Below is a small trained network, with its code and all its weights. Each question gives an input and a target symbol and asks what happens when units are switched off, that is, made to give their printed mean instead of their output.

import numpy as np


def w(rows, s, z=0):
    codes = np.array(rows[::2]) - 128.0
    scale = np.full(codes.shape[1], s)
    scale[-1] = z or s
    return codes * scale


def norm(h):
    return h / np.sqrt((h * h).mean(-1, keepdims=True) + 1e-5)


def f(y):
    return np.maximum(y, 0)


def softmax(a):
    e = np.exp(a - a.max(-1, keepdims=True))
    return e / e.sum(-1, keepdims=True)


def log_softmax(a):
    a = a - a.max(-1, keepdims=True)
    return a - np.log(np.exp(a).sum(-1, keepdims=True))


def net(x, mask):
    ids = ['δεζθλπσφ'.index(c) for c in x.split()]
    T = len(ids)
    res = E[ids] + P[:T]
    u = 0
    for l in range(2):
        r = norm(res)
        for j in range(2):
            rows = slice(2 * j, 2 * j + 2)
            q, k, v = (r @ M[l][rows].T for M in (Q, K, V))
            z = softmax(np.where(np.tri(T) > 0, q @ k.T / 2**0.5, -1e9)) @ v
            o = O[l][rows]
            res = res + np.where(mask[u + j], z, o[:, -1]) @ o[:, :-1]
        u += 2
        y = f(norm(res) @ A[l][:, :-1].T + A[l][:, -1])
        res = res + np.where(mask[u : u + 16], y, B[l][:, -1]) @ B[l][:, :-1]
        u += 16
    return log_softmax(norm(res)[-1] @ U[:, :-1].T + U[:, -1])


Q, K, V, O, A, B = {}, {}, {}, {}, {}, {}
E = w([
[159,162,56,37,158,95,132,167,95],'δ',
[64,134,73,62,153,133,90,128,84],'ε',
[134,100,66,189,176,129,148,108,149],'ζ',
[136,128,126,85,125,173,103,118,4],'θ',
[119,70,117,178,214,138,154,119,60],'λ',
[171,108,84,183,92,157,48,129,169],'π',
[51,188,83,115,74,113,178,138,120],'σ',
[121,168,141,73,100,130,103,23,143],'φ',
],0.012)
P = w([
[93,12,78,103,120,254,152,162,151],'0',
[103,120,134,174,193,236,128,145,130],'1',
[119,132,134,170,183,202,113,132,123],'2',
[117,139,138,163,164,168,106,113,124],'3',
[127,136,141,159,145,139,100,106,116],'4',
[126,135,147,153,123,115,97,99,109],'5',
[128,130,156,154,112,92,89,102,100],'6',
[122,140,167,162,105,76,81,102,89],'7',
[130,143,170,159,87,63,79,96,81],'8',
],0.005)
Q[0] = w([
[110,171,134,145,119,138,84,145,55],'L0H1',
[118,244,16,109,124,186,38,10,6],'L0H1',
[83,190,26,107,254,81,113,104,90],'L0H2',
[192,23,229,236,191,131,231,141,213],'L0H2',
],0.0058)
K[0] = w([
[120,120,160,121,123,80,131,121,110],'L0H1',
[120,131,119,181,108,2,78,127,98],'L0H1',
[114,147,132,118,120,73,138,116,51],'L0H2',
[135,88,40,153,208,197,164,121,147],'L0H2',
],0.0096)
V[0] = w([
[86,155,152,195,153,79,188,168,128],'L0H1',
[171,109,95,139,255,163,108,84,126],'L0H1',
[180,151,101,110,83,145,69,51,140],'L0H2',
[130,129,108,184,84,146,76,173,203],'L0H2',
],0.0087)
O[0] = w([
[146,148,78,121,85,75,141,40,113,3],'L0H1',
[78,84,158,103,88,61,53,254,150,222],'L0H1',
[130,96,241,66,173,82,223,168,114,177],'L0H2',
[158,175,168,140,176,13,191,94,145,37],'L0H2',
],0.0039,0.0032)
A[0] = w([
[152,135,115,146,178,2,152,136,243,88],'L0N1',
[104,111,195,138,130,182,120,146,205,97],'L0N2',
[167,133,218,125,114,220,83,82,155,150],'L0N3',
[117,53,152,177,183,190,190,160,163,111],'L0N4',
[144,97,56,109,176,147,89,129,116,38],'L0N5',
[103,159,93,67,101,113,169,211,148,106],'L0N6',
[137,82,119,182,206,168,207,143,150,60],'L0N7',
[135,153,174,140,118,100,154,27,169,55],'L0N8',
[130,152,192,94,142,83,162,130,125,75],'L0N9',
[126,28,166,184,215,133,212,85,175,56],'L0N10',
[180,109,162,177,81,142,106,106,66,101],'L0N11',
[111,168,136,174,60,139,94,165,128,56],'L0N12',
[121,136,112,89,122,198,219,162,210,133],'L0N13',
[221,83,104,149,1,218,44,115,241,41],'L0N14',
[104,46,94,104,83,156,115,122,120,68],'L0N15',
[122,119,127,111,143,163,103,30,147,7],'L0N16',
],0.0059,0.002)
B[0] = w([
[95,180,106,217,65,124,81,106,81,190],'L0N1',
[114,88,106,114,98,63,99,97,145,185],'L0N2',
[164,107,133,137,106,118,53,167,109,190],'L0N3',
[154,96,131,126,164,91,142,122,172,202],'L0N4',
[152,167,120,126,113,100,74,109,136,253],'L0N5',
[129,163,130,207,174,136,128,136,94,243],'L0N6',
[143,85,127,123,181,126,173,134,163,170],'L0N7',
[162,104,132,105,71,82,107,134,159,156],'L0N8',
[90,104,127,157,89,159,115,114,126,151],'L0N9',
[162,126,85,70,174,177,138,142,149,175],'L0N10',
[142,137,136,178,95,114,105,114,105,163],'L0N11',
[121,146,122,131,138,157,121,111,178,176],'L0N12',
[113,107,125,152,90,85,94,148,111,182],'L0N13',
[155,74,130,104,250,147,195,115,173,199],'L0N14',
[131,176,118,120,108,134,91,128,135,222],'L0N15',
[133,163,175,80,145,168,146,152,161,154],'L0N16',
],0.011,0.0033)
Q[1] = w([
[129,224,119,80,82,155,160,122,104],'L1H1',
[148,157,154,6,146,88,68,108,26],'L1H1',
[70,154,96,204,124,160,180,111,118],'L1H2',
[93,195,119,93,123,145,96,165,72],'L1H2',
],0.016)
K[1] = w([
[166,233,153,66,81,83,119,77,88],'L1H1',
[77,123,239,137,111,103,170,160,1],'L1H1',
[173,153,79,130,160,141,109,14,134],'L1H2',
[167,122,196,72,110,110,124,94,65],'L1H2',
],0.015)
V[1] = w([
[41,87,119,120,189,77,185,166,88],'L1H1',
[85,114,139,29,152,180,130,94,167],'L1H1',
[138,176,104,119,245,93,118,94,51],'L1H2',
[41,165,136,86,144,61,127,97,202],'L1H2',
],0.012)
O[1] = w([
[74,211,94,238,106,192,194,98,182,158],'L1H1',
[121,194,160,136,149,118,49,90,136,49],'L1H1',
[118,32,89,141,123,136,4,198,216,251],'L1H2',
[106,193,8,108,129,253,74,171,132,127],'L1H2',
],0.0044,0.0035)
A[1] = w([
[154,77,188,181,178,122,169,51,174,135],'L1N1',
[224,148,96,100,183,145,127,190,126,93],'L1N2',
[128,66,139,117,173,130,105,158,158,123],'L1N3',
[174,79,143,127,63,115,115,137,182,126],'L1N4',
[77,227,148,119,184,221,211,149,106,34],'L1N5',
[126,50,118,50,215,153,220,151,211,88],'L1N6',
[182,103,92,55,62,164,181,90,135,103],'L1N7',
[111,171,159,94,127,200,73,127,181,4],'L1N8',
[77,113,106,158,120,134,155,113,204,138],'L1N9',
[95,167,159,161,131,161,173,155,97,93],'L1N10',
[158,130,132,188,80,80,128,111,72,155],'L1N11',
[169,103,90,138,199,148,157,169,166,137],'L1N12',
[111,101,221,116,114,123,146,68,149,106],'L1N13',
[151,120,185,46,198,101,124,122,15,54],'L1N14',
[109,148,121,129,34,101,153,100,110,116],'L1N15',
[137,22,110,42,252,159,254,134,182,119],'L1N16',
],0.009,0.0038)
B[1] = w([
[159,125,10,113,130,98,138,224,67,194],'L1N1',
[156,58,108,186,146,82,193,144,120,197],'L1N2',
[171,184,105,118,102,153,211,97,141,253],'L1N3',
[60,136,135,141,159,161,180,112,80,193],'L1N4',
[46,244,89,206,139,133,221,58,35,223],'L1N5',
[61,76,200,123,221,144,97,2,163,192],'L1N6',
[46,209,129,172,131,140,128,104,32,146],'L1N7',
[108,108,66,80,143,142,21,119,190,183],'L1N8',
[173,85,180,90,138,142,124,115,91,216],'L1N9',
[127,172,67,86,97,138,149,59,102,181],'L1N10',
[107,135,133,48,147,188,82,117,186,186],'L1N11',
[133,160,187,96,109,28,159,195,79,236],'L1N12',
[167,105,62,133,140,66,160,199,123,161],'L1N13',
[204,121,214,77,38,143,87,35,34,201],'L1N14',
[180,179,174,187,150,95,173,152,176,187],'L1N15',
[28,82,221,117,244,153,77,22,214,206],'L1N16',
],0.011,0.0053)
U = w([
[97,129,41,148,136,164,2,151,175,224],'δ',
[173,183,169,130,102,127,178,147,235,5],'ε',
[51,22,103,139,31,170,207,153,154,17],'ζ',
[198,108,195,75,58,108,98,69,47,148],'θ',
[212,110,68,184,146,28,185,245,102,132],'λ',
[81,56,187,139,243,96,181,80,190,211],'π',
[63,248,84,201,123,121,200,70,86,179],'σ',
[161,150,183,215,87,155,134,142,207,22],'φ',
],0.0052,0.0014)

Each question gives the input, a string of symbols that net reads in full, and the target symbol t.
The units are the heads (2 rows each of Q, K, V and O) and the neurons (one row each of A and B). Each row of codes is followed by its name. A weight is (code - 128) times the scale printed after its matrix; where a second scale follows, it is the last column's (O, A, B and U).
mask holds one flag per unit, layer by layer, with each layer's heads first. A switched-off unit (its flag False) gives its mean, the last column of its rows in O or B, instead of its output. The means were averaged over made-up inputs and are rounded, as every weight is.
A unit's drop is (log p(t) with every unit on - log p(t) with that unit switched off) / (log p(t) with every unit on - log p(t) with every unit switched off).
The circuit of an input: a set's keep is (log p(t) with only the set's units on - log p(t) with every unit switched off) / (log p(t) with every unit on - log p(t) with every unit switched off). Starting from the 12 units with the biggest drops (on a tie, the unit counted first), units are removed one at a time, each time the one whose removal leaves the highest keep (on an exact tie, the one counted first), for as long as the keep stays at least 0.8.
circuit, biggest first: the units of the circuit, biggest drop first
unit that matters most: the unit with the biggest drop
k most important neurons: the k neurons with the biggest drops, biggest first
k most important neurons of layer l: the k neurons of layer l with the biggest drops, biggest first
which heads matter: for each layer, one digit per head in row order, 1 if its drop is at least 0.15 and else 0, layers parted by /
input ε ε σ ζ ε σ, target φ: unit that matters most => L0H1
input φ λ θ π ε δ ε δ, target θ: which heads matter => 00 / 01
input φ θ ε π ε φ, target λ: circuit, biggest first => [L1N13, L0H2]
input ε ζ φ λ σ ζ σ σ π, target π: 3 most important neurons => [L0N14, L1N16, L1N6]
input σ ε σ π φ δ λ ε φ, target ζ: which heads matter => 01 / 01
input λ ε σ ε ε φ, target θ: circuit, biggest first => [L0H2, L1H1, L1N14]
input φ ε σ λ δ φ λ σ, target π: 2 most important neurons of layer 0 => [L0N5, L0N4]
input σ ζ σ, target φ: 3 most important neurons of layer 0 => [L0N7, L0N13, L0N10]
input σ ε π ε ζ θ ε ε, target θ: which heads matter => 00 / 00
input ζ σ σ σ θ ε ε ζ, target λ: 2 most important neurons => [L0N1, L0N14]
input π π π ζ δ ε ζ, target λ: 2 most important neurons of layer 0 => [L0N1, L0N10]
input λ σ ε δ ε ε ζ π σ, target δ: which heads matter => 01 / 01
input ε σ π ε ε ε π σ, target ε: 3 most important neurons => [L0N14, L1N15, L1N5]
input δ σ φ δ ε ε σ, target θ: circuit, biggest first => [L1H1]
input σ σ ε ε δ λ λ ε, target δ: which heads matter => 00 / 00
input ζ θ λ ζ ε φ σ θ σ, target λ: which heads matter => 10 / 01
input ζ ε ε ζ σ σ ζ, target δ: 3 most important neurons => [L0N1, L0N14, L1N11]
input σ δ ζ ε σ π, target π: 2 most important neurons => [L0N14, L1N16]
input ε ε π ε δ π σ π, target δ: 4 most important neurons => [L0N1, L1N11, L0N14, L1N5]
input θ λ σ ζ ζ σ ε π ζ, target δ: unit that matters most => L0N1
input δ ε φ, target θ: which heads matter => 01 / 01
input σ θ ε θ σ, target λ: which heads matter => 00 / 01
input σ φ δ σ δ π σ, target ζ: 2 most important neurons of layer 0 => [L0N3, L0N5]
input π σ σ σ φ ε φ, target δ: which heads matter => 01 / 10
input π δ θ π, target λ: 2 most important neurons of layer 0 => [L0N1, L0N14]
input δ θ ε δ ε δ ε, target θ: which heads matter => 00 / 01
input ε ζ λ σ σ λ ε φ σ, target π: most important neuron => [L1N4]
input ε λ φ ε ε π σ π σ, target ε: 3 most important neurons => [L0N14, L1N15, L1N11]
input π ε σ σ ε π ε σ π, target δ: 2 most important neurons of layer 0 => [L0N1, L0N11]
